Here is a tiny trained network, its code and every weight. The questions are about switching its units off for an input and a target symbol, where a switched-off unit gives its printed mean instead of its output.

import numpy as np


def w(rows, s, z=0):
    codes = np.array(rows[::2]) - 128.0
    scale = np.full(codes.shape[1], s)
    scale[-1] = z or s
    return codes * scale


def f(y):
    return np.maximum(y, 0)


def softmax(a):
    e = np.exp(a - a.max(-1, keepdims=True))
    return e / e.sum(-1, keepdims=True)


def log_softmax(a):
    a = a - a.max(-1, keepdims=True)
    return a - np.log(np.exp(a).sum(-1, keepdims=True))


def net(x, mask):
    ids = ['αβδεζθμπτω'.index(c) for c in x.split()]
    T = len(ids)
    res = E[ids] + P[:T]
    u = 0
    for l in range(2):
        r = res
        for j in range(3):
            rows = slice(2 * j, 2 * j + 2)
            q, k, v = (r @ M[l][rows].T for M in (Q, K, V))
            z = softmax(np.where(np.tri(T) > 0, q @ k.T / 2**0.5, -1e9)) @ v
            o = O[l][rows]
            res = res + np.where(mask[u + j], z, o[:, -1]) @ o[:, :-1]
        u += 3
        y = f(res @ A[l][:, :-1].T + A[l][:, -1])
        res = res + np.where(mask[u : u + 12], y, B[l][:, -1]) @ B[l][:, :-1]
        u += 12
    return log_softmax(res[-1] @ U[:, :-1].T + U[:, -1])


Q, K, V, O, A, B = {}, {}, {}, {}, {}, {}
E = w([
[54,143,95,205],'α',
[30,224,90,154],'β',
[94,73,161,82],'δ',
[102,60,230,48],'ε',
[4,149,151,66],'ζ',
[139,63,149,63],'θ',
[89,252,79,113],'μ',
[86,173,95,165],'π',
[142,69,234,222],'τ',
[69,103,32,78],'ω',
],0.017)
P = w([
[116,252,177,104],'0',
[105,175,148,144],'1',
[96,154,147,130],'2',
[60,155,156,110],'3',
[122,94,128,135],'4',
[121,72,129,136],'5',
[120,85,128,116],'6',
[117,39,113,144],'7',
[112,64,113,120],'8',
[111,39,106,127],'9',
[76,57,94,124],'10',
[107,76,93,87],'11',
[2,101,119,100],'12',
],0.0074)
Q[0] = w([
[115,141,197,250],'0.h0',
[130,93,138,101],'0.h0',
[159,143,123,156],'0.h1',
[131,73,152,110],'0.h1',
[160,75,135,82],'0.h2',
[53,130,144,53],'0.h2',
],0.013)
K[0] = w([
[125,119,206,217],'0.h0',
[129,54,149,48],'0.h0',
[55,217,147,112],'0.h1',
[119,87,190,207],'0.h1',
[130,2,65,26],'0.h2',
[168,151,92,103],'0.h2',
],0.0072)
V[0] = w([
[133,107,220,21],'0.h0',
[69,1,137,124],'0.h0',
[165,111,133,181],'0.h1',
[140,25,222,220],'0.h1',
[179,181,206,70],'0.h2',
[184,113,145,30],'0.h2',
],0.0058)
O[0] = w([
[154,199,1,103,144],'0.h0',
[209,144,127,212,243],'0.h0',
[39,50,106,29,97],'0.h1',
[8,173,168,124,232],'0.h1',
[250,138,76,87,84],'0.h2',
[236,118,171,32,6],'0.h2',
],0.0053,0.0026)
A[0] = w([
[156,136,68,34,185],'0.n0',
[136,152,247,74,37],'0.n1',
[254,140,141,80,96],'0.n2',
[40,150,63,187,80],'0.n3',
[93,121,45,83,158],'0.n4',
[70,197,161,122,73],'0.n5',
[48,105,108,137,132],'0.n6',
[139,117,82,49,184],'0.n7',
[105,104,23,180,204],'0.n8',
[125,145,114,196,255],'0.n9',
[179,106,238,33,80],'0.n10',
[115,195,157,131,102],'0.n11',
],0.0091,0.0042)
B[0] = w([
[37,136,176,132,169],'0.n0',
[149,131,44,68,156],'0.n1',
[172,134,197,254,138],'0.n2',
[136,121,96,158,255],'0.n3',
[60,47,143,200,192],'0.n4',
[199,73,149,156,187],'0.n5',
[158,135,122,44,233],'0.n6',
[63,37,119,129,169],'0.n7',
[143,185,110,77,223],'0.n8',
[142,181,185,106,228],'0.n9',
[161,135,130,103,160],'0.n10',
[215,119,183,166,156],'0.n11',
],0.007,0.0091)
Q[1] = w([
[165,214,107,187],'1.h0',
[70,135,178,66],'1.h0',
[127,181,205,203],'1.h1',
[167,155,18,66],'1.h1',
[40,142,1,72],'1.h2',
[65,134,212,223],'1.h2',
],0.0069)
K[1] = w([
[128,255,215,136],'1.h0',
[146,45,36,21],'1.h0',
[191,153,48,146],'1.h1',
[182,125,177,148],'1.h1',
[214,177,48,172],'1.h2',
[79,66,68,104],'1.h2',
],0.0098)
V[1] = w([
[178,40,151,194],'1.h0',
[3,183,40,41],'1.h0',
[185,132,120,42],'1.h1',
[178,176,19,143],'1.h1',
[141,62,147,91],'1.h2',
[173,98,74,111],'1.h2',
],0.0071)
O[1] = w([
[232,71,96,116,81],'1.h0',
[201,111,3,115,253],'1.h0',
[243,86,164,119,66],'1.h1',
[110,101,48,130,52],'1.h1',
[151,81,37,122,72],'1.h2',
[167,140,239,124,62],'1.h2',
],0.0075,0.0057)
A[1] = w([
[170,173,127,198,89],'1.n0',
[171,228,152,86,255],'1.n1',
[43,146,180,111,166],'1.n2',
[68,72,207,80,110],'1.n3',
[178,104,44,156,180],'1.n4',
[12,83,121,85,196],'1.n5',
[165,183,207,255,99],'1.n6',
[196,169,188,117,74],'1.n7',
[133,159,119,46,148],'1.n8',
[86,68,227,157,147],'1.n9',
[9,119,98,4,141],'1.n10',
[50,46,31,71,112],'1.n11',
],0.0084,0.0051)
B[1] = w([
[100,99,208,24,147],'1.n0',
[57,212,113,190,188],'1.n1',
[128,40,104,204,213],'1.n2',
[143,49,125,195,170],'1.n3',
[135,221,177,68,155],'1.n4',
[179,171,72,152,250],'1.n5',
[130,116,187,100,191],'1.n6',
[188,133,3,200,134],'1.n7',
[104,118,86,189,158],'1.n8',
[155,158,142,75,173],'1.n9',
[211,106,103,136,251],'1.n10',
[105,129,198,46,233],'1.n11',
],0.0076,0.011)
U = w([
[2,200,186,116,210],'α',
[104,40,79,158,61],'β',
[102,70,232,125,241],'δ',
[123,83,134,156,108],'ε',
[235,180,158,172,50],'ζ',
[69,93,149,133,73],'θ',
[16,81,154,108,2],'μ',
[64,54,130,130,98],'π',
[135,197,179,42,200],'τ',
[80,113,34,233,170],'ω',
],0.008,0.0036)

Each question gives the input, a string of symbols that net reads in full, and the target symbol t.
The units are the heads (2 rows each of Q, K, V and O) and the neurons (one row each of A and B). Each row of codes is followed by its name. A weight is (code - 128) times the scale printed after its matrix; where a second scale follows, it is the last column's (O, A, B and U).
mask holds one flag per unit, layer by layer, with each layer's heads first. A switched-off unit (its flag False) gives its mean, the last column of its rows in O or B, instead of its output. The means were averaged over made-up inputs and are rounded, as every weight is.
A unit's drop is (log p(t) with every unit on - log p(t) with that unit switched off) / (log p(t) with every unit on - log p(t) with every unit switched off).
The circuit of an input: a set's keep is (log p(t) with only the set's units on - log p(t) with every unit switched off) / (log p(t) with every unit on - log p(t) with every unit switched off). Starting from the 12 units with the biggest drops (on a tie, the unit counted first), units are removed one at a time, each time the one whose removal leaves the highest keep (on an exact tie, the one counted first), for as long as the keep stays at least 0.8.
units of the circuit, in order: the units of the circuit, biggest drop first
unit that matters most: the unit with the biggest drop
k most important neurons: the k neurons with the biggest drops, biggest first
top k neurons in layer l: the k neurons of layer l with the biggest drops, biggest first
which heads matter: for each layer, one digit per head in row order, 1 if its drop is at least 0.15 and else 0, layers parted by /
drop of u: that unit's drop, to one decimal
input ε ζ ζ, target ω: unit that matters most	0.h0
input δ β τ δ, target β: 2 most important neurons	[1.n10; 1.n3]
input β θ ω δ θ α ω α θ, target τ: top 3 neurons in layer 1	[1.n4; 1.n2; 1.n11]
input ε ε θ, target δ: units of the circuit, in order	[0.h2; 0.n2; 1.h0]
input θ α ω ζ ω μ δ, target τ: top 2 neurons in layer 1	[1.n4; 1.n2]
input δ θ ω ζ, target τ: which heads matter	001 / 101
input α α ζ, target ω: units of the circuit, in order	[1.n5; 1.n2]
input ω τ τ π ζ, target β: which heads matter	010 / 000
input τ θ τ ε τ τ μ ε θ ω θ ζ, target τ: 3 most important neurons	[1.n11; 0.n5; 1.n4]
input ω ω τ β ε τ α τ θ π τ μ ε, target β: 3 most important neurons	[1.n3; 1.n10; 1.n8]
input μ ζ μ μ τ τ ω ζ θ ε ω θ, target τ: which heads matter	100 / 100
input ω θ π θ ζ ω π α π ω ε ε, target τ: units of the circuit, in order	[1.h0; 1.n2; 0.n4]
input ζ ε ω τ ζ θ δ μ, target α: which heads matter	010 / 000
input ε β μ ω β ζ θ δ π τ ε, target β: unit that matters most	0.h1
input ε τ α ω β π τ τ ω π δ, target τ: top 2 neurons in layer 1	[1.n11; 1.n4]
input ω ω τ α ζ μ τ μ μ π, target α: which heads matter	010 / 001
input δ θ θ τ ζ τ ω π τ ω ε, target τ: 2 most important neurons	[1.n11; 1.n2]
input δ μ τ μ ζ μ τ τ ε τ τ ζ ζ, target β: drop of 1.n8	0.0
input ε ω π π θ μ τ α, target α: drop of 1.h2	0.1
input τ ε ε δ α, target α: drop of 1.n10	0.2
input ω δ τ π, target α: most important neuron	[1.n10]
